Below is a small trained network, with its code and all its weights. Each question gives an input and a target symbol and asks what happens when units are switched off, that is, made to give their printed mean instead of their output.

import numpy as np


def w(rows, s, z=0):
    codes = np.array(rows[::2]) - 128.0
    scale = np.full(codes.shape[1], s)
    scale[-1] = z or s
    return codes * scale


def norm(h):
    return h / np.sqrt((h * h).mean(-1, keepdims=True) + 1e-5)


def softmax(a):
    e = np.exp(a - a.max(-1, keepdims=True))
    return e / e.sum(-1, keepdims=True)


def log_softmax(a):
    a = a - a.max(-1, keepdims=True)
    return a - np.log(np.exp(a).sum(-1, keepdims=True))


def net(x, mask):
    ids = ['ΣΦΨβεζλμ'.index(c) for c in x.split()]
    T = len(ids)
    res = E[ids] + P[:T]
    u = 0
    for l in range(3):
        r = norm(res)
        for j in range(2):
            rows = slice(2 * j, 2 * j + 2)
            q, k, v = (r @ M[l][rows].T for M in (Q, K, V))
            z = softmax(np.where(np.tri(T) > 0, q @ k.T / 2**0.5, -1e9)) @ v
            o = O[l][rows]
            res = res + np.where(mask[u + j], z, o[:, -1]) @ o[:, :-1]
        u += 2
    return log_softmax(norm(res)[-1] @ U[:, :-1].T + U[:, -1])


Q, K, V, O = {}, {}, {}, {}
E = w([
[183,104,202,34],'Σ',
[170,66,184,95],'Φ',
[190,40,181,27],'Ψ',
[122,176,116,90],'β',
[113,192,163,149],'ε',
[116,240,150,127],'ζ',
[130,254,51,27],'λ',
[153,139,189,103],'μ',
],0.01)
P = w([
[71,114,183,140],'0',
[165,112,144,27],'1',
[44,136,155,131],'2',
[167,128,164,6],'3',
[69,138,144,160],'4',
[197,181,101,62],'5',
[100,123,149,162],'6',
[186,170,65,70],'7',
[102,98,113,188],'8',
[189,164,100,129],'9',
],0.021)
Q[0] = w([
[61,172,40,197],'L0H0',
[90,61,111,180],'L0H0',
[105,231,20,133],'L0H1',
[253,171,138,16],'L0H1',
],0.03)
K[0] = w([
[158,173,56,74],'L0H0',
[164,179,186,75],'L0H0',
[97,207,28,158],'L0H1',
[255,140,121,47],'L0H1',
],0.038)
V[0] = w([
[224,118,115,191],'L0H0',
[180,212,160,72],'L0H0',
[107,122,137,216],'L0H1',
[3,97,159,128],'L0H1',
],0.035)
O[0] = w([
[196,90,21,182,5],'L0H0',
[143,224,125,170,167],'L0H0',
[71,48,5,183,54],'L0H1',
[15,59,223,193,130],'L0H1',
],0.019,0.027)
Q[1] = w([
[119,3,143,198],'L1H0',
[140,188,102,68],'L1H0',
[95,80,176,174],'L1H1',
[165,125,67,20],'L1H1',
],0.037)
K[1] = w([
[4,95,96,183],'L1H0',
[156,140,115,64],'L1H0',
[82,171,90,71],'L1H1',
[109,42,185,151],'L1H1',
],0.041)
V[1] = w([
[96,119,123,186],'L1H0',
[2,83,70,71],'L1H0',
[203,146,132,106],'L1H1',
[169,21,145,133],'L1H1',
],0.04)
O[1] = w([
[88,126,136,176,31],'L1H0',
[128,28,251,133,11],'L1H0',
[178,104,171,191,45],'L1H1',
[125,64,126,31,23],'L1H1',
],0.027,0.013)
Q[2] = w([
[36,137,180,63],'L2H0',
[116,125,252,129],'L2H0',
[81,41,101,77],'L2H1',
[231,107,2,158],'L2H1',
],0.025)
K[2] = w([
[117,67,135,81],'L2H0',
[189,48,113,58],'L2H0',
[135,136,77,140],'L2H1',
[251,129,171,168],'L2H1',
],0.032)
V[2] = w([
[129,175,74,46],'L2H0',
[157,71,162,115],'L2H0',
[155,117,255,123],'L2H1',
[200,126,135,63],'L2H1',
],0.053)
O[2] = w([
[157,227,200,137,130],'L2H0',
[112,65,160,154,102],'L2H0',
[210,48,191,243,255],'L2H1',
[251,97,186,54,52],'L2H1',
],0.03,0.055)
U = w([
[47,116,104,96,82],'Σ',
[120,239,213,86,215],'Φ',
[103,101,86,138,36],'Ψ',
[151,83,181,22,149],'β',
[22,87,191,136,249],'ε',
[254,64,148,123,16],'ζ',
[17,177,38,195,22],'λ',
[219,115,94,223,2],'μ',
],0.01,0.0064)

Each question gives the input, a string of symbols that net reads in full, and the target symbol t.
The units are the heads (2 rows each of Q, K, V and O). Each row of codes is followed by its name. A weight is (code - 128) times the scale printed after its matrix; where a second scale follows, it is the last column's (O and U).
mask holds one flag per head, layer by layer. A switched-off head (its flag False) gives its mean, the last column of its rows in O, instead of its output. The means were averaged over made-up inputs and are rounded, as every weight is.
A unit's drop is (log p(t) with every unit on - log p(t) with that unit switched off) / (log p(t) with every unit on - log p(t) with every unit switched off).
The circuit of an input: a set's keep is (log p(t) with only the set's units on - log p(t) with every unit switched off) / (log p(t) with every unit on - log p(t) with every unit switched off). Starting from all 6 units, units are removed one at a time, each time the one whose removal leaves the highest keep (on an exact tie, the one counted first), for as long as the keep stays at least 0.8.
circuit, biggest first: the units of the circuit, biggest drop first
unit that matters most: the unit with the biggest drop
which heads matter: for each layer, one digit per head in row order, 1 if its drop is at least 0.15 and else 0, layers parted by /
input λ ζ λ ε, target Φ: which heads matter -> 10 / 00 / 00
input λ Σ μ μ, target Φ: circuit, biggest first -> (L1H1; L0H1)
input λ ζ ζ ε Φ ζ, target λ: circuit, biggest first -> (L0H1; L1H1; L1H0; L2H0)
input Σ λ β ε, target μ: circuit, biggest first -> (L1H0; L0H1; L2H0)
input Σ ζ λ Φ, target μ: circuit, biggest first -> (L1H0; L0H1; L2H0)
input β μ Σ λ Ψ μ λ Ψ, target ζ: unit that matters most -> L1H0
input ε ζ μ λ Σ ε ζ λ Ψ Φ, target λ: circuit, biggest first -> (L0H1; L1H1; L2H1)
input Ψ Φ λ ε Φ ε ζ Ψ Σ ε, target λ: circuit, biggest first -> (L0H1; L1H1; L2H1; L0H0)
input μ ζ λ μ ζ λ ζ β λ μ, target λ: which heads matter -> 11 / 11 / 01
input μ ζ Φ Φ Φ ζ λ Σ, target β: circuit, biggest first -> (L0H0; L2H1)
input Ψ Σ Φ λ, target ζ: circuit, biggest first -> (L2H1; L0H0; L1H1)
input Σ ζ ζ λ, target μ: circuit, biggest first -> (L1H0; L0H1; L2H0)
input ε Ψ ζ λ ζ λ λ λ, target λ: which heads matter -> 11 / 11 / 11
input Ψ ζ ε Φ, target ζ: circuit, biggest first -> (L1H0; L0H0; L2H1)
input Σ μ λ ζ, target μ: which heads matter -> 01 / 11 / 11
input ζ Σ Σ μ, target λ: unit that matters most -> L0H1
input λ λ μ β, target Φ: which heads matter -> 11 / 01 / 00
input λ Ψ μ ζ, target Φ: which heads matter -> 11 / 01 / 00
input Φ ζ Φ μ, target β: which heads matter -> 11 / 11 / 11
input λ λ Ψ Ψ, target Φ: which heads matter -> 11 / 01 / 00
input λ Σ Σ Φ, target Φ: which heads matter -> 10 / 01 / 00
input ζ Σ Σ λ Ψ ζ, target ζ: which heads matter -> 11 / 10 / 11
input λ Ψ λ ζ, target Φ: which heads matter -> 10 / 00 / 00
